Below are the code and all the weights of a small trained network. Each question names an input and a target symbol and asks about switching units off, where a switched-off unit gives its printed mean instead of its output.

import numpy as np


def w(rows, s, z=0):
    codes = np.array(rows[::2]) - 128.0
    scale = np.full(codes.shape[1], s)
    scale[-1] = z or s
    return codes * scale


def f(y):
    return y / 2 * (1 + np.tanh(0.7978845608 * (y + 0.044715 * y**3)))


def softmax(a):
    e = np.exp(a - a.max(-1, keepdims=True))
    return e / e.sum(-1, keepdims=True)


def log_softmax(a):
    a = a - a.max(-1, keepdims=True)
    return a - np.log(np.exp(a).sum(-1, keepdims=True))


def net(x, mask):
    ids = ['ΘΩαβγδεζηξπστφψ'.index(c) for c in x.split()]
    T = len(ids)
    res = E[ids] + P[:T]
    r = res
    for j in range(3):
        rows = slice(2 * j, 2 * j + 2)
        q, k, v = (r @ M[0][rows].T for M in (Q, K, V))
        z = softmax(np.where(np.tri(T) > 0, q @ k.T / 2**0.5, -1e9)) @ v
        o = O[0][rows]
        res = res + np.where(mask[j], z, o[:, -1]) @ o[:, :-1]
    y = f(res @ A[0][:, :-1].T + A[0][:, -1])
    res = res + np.where(mask[3:19], y, B[0][:, -1]) @ B[0][:, :-1]
    return log_softmax(res[-1] @ U[:, :-1].T + U[:, -1])


Q, K, V, O, A, B = {}, {}, {}, {}, {}, {}
E = w([
[117,125,139],'Θ',
[117,221,26],'Ω',
[123,124,145],'α',
[61,99,195],'β',
[167,172,73],'γ',
[148,120,148],'δ',
[99,140,101],'ε',
[139,5,212],'ζ',
[129,119,131],'η',
[154,65,178],'ξ',
[254,169,116],'π',
[117,110,134],'σ',
[147,133,102],'τ',
[17,56,121],'φ',
[127,128,73],'ψ',
],0.017)
P = w([
[177,108,64],'0',
[78,198,195],'1',
[89,221,192],'2',
[97,246,149],'3',
[126,101,107],'4',
[168,151,106],'5',
[178,170,101],'6',
[80,125,128],'7',
[142,177,148],'8',
[163,190,152],'9',
[133,157,110],'10',
],0.011)
Q[0] = w([
[165,75,156],'h1',
[219,154,152],'h1',
[111,164,160],'h2',
[175,66,54],'h2',
[2,254,123],'h3',
[76,225,127],'h3',
],0.0089)
K[0] = w([
[107,145,142],'h1',
[191,217,149],'h1',
[158,59,112],'h2',
[2,211,211],'h2',
[38,133,45],'h3',
[115,46,18],'h3',
],0.0094)
V[0] = w([
[30,158,27],'h1',
[242,154,62],'h1',
[233,53,177],'h2',
[233,216,132],'h2',
[8,133,110],'h3',
[23,184,148],'h3',
],0.013)
O[0] = w([
[93,234,144,255],'h1',
[54,88,141,134],'h1',
[166,1,41,23],'h2',
[47,69,56,168],'h2',
[165,72,218,211],'h3',
[149,33,150,200],'h3',
],0.0085,0.0088)
A[0] = w([
[75,142,137,5],'n1',
[101,110,79,78],'n2',
[73,88,71,69],'n3',
[84,210,193,167],'n4',
[103,160,67,157],'n5',
[101,124,174,155],'n6',
[108,103,136,159],'n7',
[188,123,98,109],'n8',
[149,218,126,159],'n9',
[172,100,79,92],'n10',
[163,200,137,159],'n11',
[23,86,98,89],'n12',
[138,111,254,218],'n13',
[92,128,72,2],'n14',
[93,139,168,164],'n15',
[123,98,187,30],'n16',
],0.0091,0.0064)
B[0] = w([
[108,161,147,136],'n1',
[94,197,99,131],'n2',
[164,222,178,136],'n3',
[134,80,107,250],'n4',
[180,72,133,155],'n5',
[182,145,77,158],'n6',
[121,120,109,133],'n7',
[115,84,208,126],'n8',
[114,95,166,201],'n9',
[184,117,242,130],'n10',
[123,63,147,185],'n11',
[171,193,111,148],'n12',
[78,201,80,202],'n13',
[94,254,132,130],'n14',
[177,115,107,173],'n15',
[138,149,74,130],'n16',
],0.0069,0.021)
U = w([
[142,122,142,64],'Θ',
[8,132,203,133],'Ω',
[128,113,123,2],'α',
[176,78,106,202],'β',
[185,136,164,111],'γ',
[131,103,114,233],'δ',
[113,133,145,19],'ε',
[197,85,154,119],'ζ',
[135,105,112,145],'η',
[120,109,96,96],'ξ',
[164,109,88,234],'π',
[136,117,136,75],'σ',
[168,172,227,100],'τ',
[99,93,177,196],'φ',
[97,133,108,51],'ψ',
],0.011,0.0076)

Each question gives the input, a string of symbols that net reads in full, and the target symbol t.
The units are the heads (2 rows each of Q, K, V and O) and the neurons (one row each of A and B). Each row of codes is followed by its name. A weight is (code - 128) times the scale printed after its matrix; where a second scale follows, it is the last column's (O, A, B and U).
mask holds one flag per unit, heads first, then neurons. A switched-off unit (its flag False) gives its mean, the last column of its rows in O or B, instead of its output. The means were averaged over made-up inputs and are rounded, as every weight is.
A unit's drop is (log p(t) with every unit on - log p(t) with that unit switched off) / (log p(t) with every unit on - log p(t) with every unit switched off).
The circuit of an input: a set's keep is (log p(t) with only the set's units on - log p(t) with every unit switched off) / (log p(t) with every unit on - log p(t) with every unit switched off). Starting from the 12 units with the biggest drops (on a tie, the unit counted first), units are removed one at a time, each time the one whose removal leaves the highest keep (on an exact tie, the one counted first), for as long as the keep stays at least 0.8.
circuit, biggest first: the units of the circuit, biggest drop first
top k neurons: the k neurons with the biggest drops, biggest first
heads that matter: for each layer, one digit per head in row order, 1 if its drop is at least 0.15 and else 0, layers parted by /
drop of u: that unit's drop, to one decimal
input Ω Ω δ φ η, target Ω: top 2 neurons -> [n13; n5]
input φ η Ω, target τ: heads that matter -> 010
input Ω Ω φ φ δ δ τ, target τ: circuit, biggest first -> [h2]
input ξ Ω Ω Ω φ γ ε, target Ω: heads that matter -> 110
input Ω τ η Ω τ Ω Ω γ η δ, target Ω: heads that matter -> 100
input ζ Ω Ω δ ξ, target Ω: heads that matter -> 010
input Ω δ Ω Θ Ω Ω Ω η δ, target Ω: heads that matter -> 110
input φ ξ φ φ φ Ω φ, target τ: heads that matter -> 110
input φ Ω φ γ, target τ: heads that matter -> 011
input Ω φ η Θ ζ, target τ: heads that matter -> 110
input η Ω Ω Ω Ω ζ, target Ω: heads that matter -> 010
input Ω δ η Ω δ Ω ζ, target Ω: circuit, biggest first -> [h2; h1]
input φ Ω δ, target τ: heads that matter -> 010
input ζ τ ε, target ζ: circuit, biggest first -> [h2; h1; n10]
input ζ α δ φ, target ζ: circuit, biggest first -> [h2; h3]
input φ ψ φ Θ ε ε, target τ: heads that matter -> 110
input Ω φ Ω Ω Ω δ φ τ, target Ω: top 4 neurons -> [n13; n5; n12; n9]
input η φ Ω η Ω ξ, target Ω: top neuron -> [n9]
input φ φ φ η, target τ: drop of h2 -> 0.5
input ζ τ ξ ξ, target ζ: drop of h1 -> 0.4
input Ω δ β Ω Ω Ω ε η η, target Ω: drop of n15 -> -0.1
